Here is a tiny trained network, its code and every weight. The questions are about switching its units off for an input and a class, where a switched-off unit gives its printed mean instead of its output.

import numpy as np


def w(rows, s, z=0):
    codes = np.array(rows[::2]) - 128.0
    scale = np.full(codes.shape[1], s)
    scale[-1] = z or s
    return codes * scale


def f(y):
    return y / 2 * (1 + np.tanh(0.7978845608 * (y + 0.044715 * y**3)))


def log_softmax(a):
    a = a - a.max(-1, keepdims=True)
    return a - np.log(np.exp(a).sum(-1, keepdims=True))


def net(x, mask):
    res = np.array(x, float).reshape(1, 6) / 4 @ E
    y = f(res @ A[0][:, :-1].T + A[0][:, -1])
    res = res + np.where(mask, y, B[0][:, -1]) @ B[0][:, :-1]
    return log_softmax(res[-1] @ U[:, :-1].T + U[:, -1])


A, B = {}, {}
E = w([
[128,127,128],'x0',
[186,64,51],'x1',
[227,155,163],'x2',
[127,127,129],'x3',
[129,5,199],'x4',
[128,128,128],'x5',
],0.014)
A[0] = w([
[179,127,178,113],'neuron 0',
[73,68,159,160],'neuron 1',
[141,53,120,32],'neuron 2',
[107,214,90,253],'neuron 3',
[162,203,145,48],'neuron 4',
[77,146,110,212],'neuron 5',
[214,116,180,188],'neuron 6',
[95,140,186,149],'neuron 7',
[99,58,216,178],'neuron 8',
[104,196,84,242],'neuron 9',
[146,92,48,186],'neuron 10',
[220,159,173,253],'neuron 11',
[193,133,189,107],'neuron 12',
[158,204,65,227],'neuron 13',
[150,62,72,124],'neuron 14',
[81,126,86,161],'neuron 15',
[174,93,2,56],'neuron 16',
[171,63,181,192],'neuron 17',
[108,104,194,130],'neuron 18',
[158,55,69,3],'neuron 19',
[152,22,180,93],'neuron 20',
[162,154,125,111],'neuron 21',
[105,139,224,138],'neuron 22',
[91,207,208,226],'neuron 23',
],0.017,0.0058)
B[0] = w([
[45,182,182,180],'neuron 0',
[129,147,22,213],'neuron 1',
[36,75,94,185],'neuron 2',
[106,41,243,239],'neuron 3',
[155,163,170,188],'neuron 4',
[156,94,130,183],'neuron 5',
[72,183,149,224],'neuron 6',
[181,174,112,187],'neuron 7',
[88,187,2,251],'neuron 8',
[129,54,237,223],'neuron 9',
[211,41,97,207],'neuron 10',
[174,232,200,240],'neuron 11',
[76,161,193,195],'neuron 12',
[207,147,154,238],'neuron 13',
[111,73,157,206],'neuron 14',
[124,41,148,172],'neuron 15',
[192,160,79,226],'neuron 16',
[33,159,151,233],'neuron 17',
[116,187,66,190],'neuron 18',
[76,124,152,197],'neuron 19',
[29,135,135,252],'neuron 20',
[211,160,115,156],'neuron 21',
[152,191,65,210],'neuron 22',
[110,111,196,253],'neuron 23',
],0.01,0.017)
U = w([
[54,82,193,253],'0',
[155,127,183,34],'1',
[193,53,128,124],'2',
[249,174,117,159],'3',
[150,153,23,227],'4',
[117,180,103,51],'5',
[86,75,82,24],'6',
],0.016,0.0073)

Each question gives the input, the list of numbers given to net, and the class t.
The units are the neurons (one row each of A and B). Each row of codes is followed by its name. A weight is (code - 128) times the scale printed after its matrix; where a second scale follows, it is the last column's (A, B and U).
mask holds one flag per neuron, in row order. A switched-off neuron (its flag False) gives its mean, the last column of its row in B, instead of its output. The means were averaged over made-up inputs and are rounded, as every weight is.
A unit's drop is (log p(t) with every unit on - log p(t) with that unit switched off) / (log p(t) with every unit on - log p(t) with every unit switched off).
most important unit: the unit with the biggest drop
top k neurons: the k neurons with the biggest drops, biggest first
drop of u: that unit's drop, to one decimal
input [-2,0,-5,6,8,-5], class 4: top 2 neurons : (neuron 8; neuron 1)
input [0,-2,1,-7,-6,-8], class 1: most important unit : neuron 13
input [-6,0,6,-1,-2,1], class 1: top 3 neurons : (neuron 16; neuron 8; neuron 22)
input [-4,-4,0,8,-8,-8], class 0: top 2 neurons : (neuron 3; neuron 9)
input [-2,2,0,0,2,-5], class 6: top 3 neurons : (neuron 3; neuron 9; neuron 23)
input [-6,-1,6,5,4,5], class 5: top 2 neurons : (neuron 3; neuron 9)
input [-6,1,-2,-2,8,-5], class 6: top 2 neurons : (neuron 20; neuron 2)
input [-5,3,6,-2,0,5], class 3: top 2 neurons : (neuron 3; neuron 9)
input [0,-4,2,-7,-5,0], class 1: top 2 neurons : (neuron 13; neuron 20)
input [-5,6,-3,5,0,-4], class 2: top 2 neurons : (neuron 8; neuron 10)
input [4,8,0,6,-7,-5], class 2: top 3 neurons : (neuron 3; neuron 9; neuron 10)
input [4,-8,2,-6,-7,7], class 1: drop of neuron 13 : 0.2
input [4,-3,-2,2,-8,1], class 0: drop of neuron 3 : 0.6
input [7,-2,3,8,-1,1], class 1: drop of neuron 8 : 0.1
input [1,6,0,-3,7,-4], class 6: most important unit : neuron 8
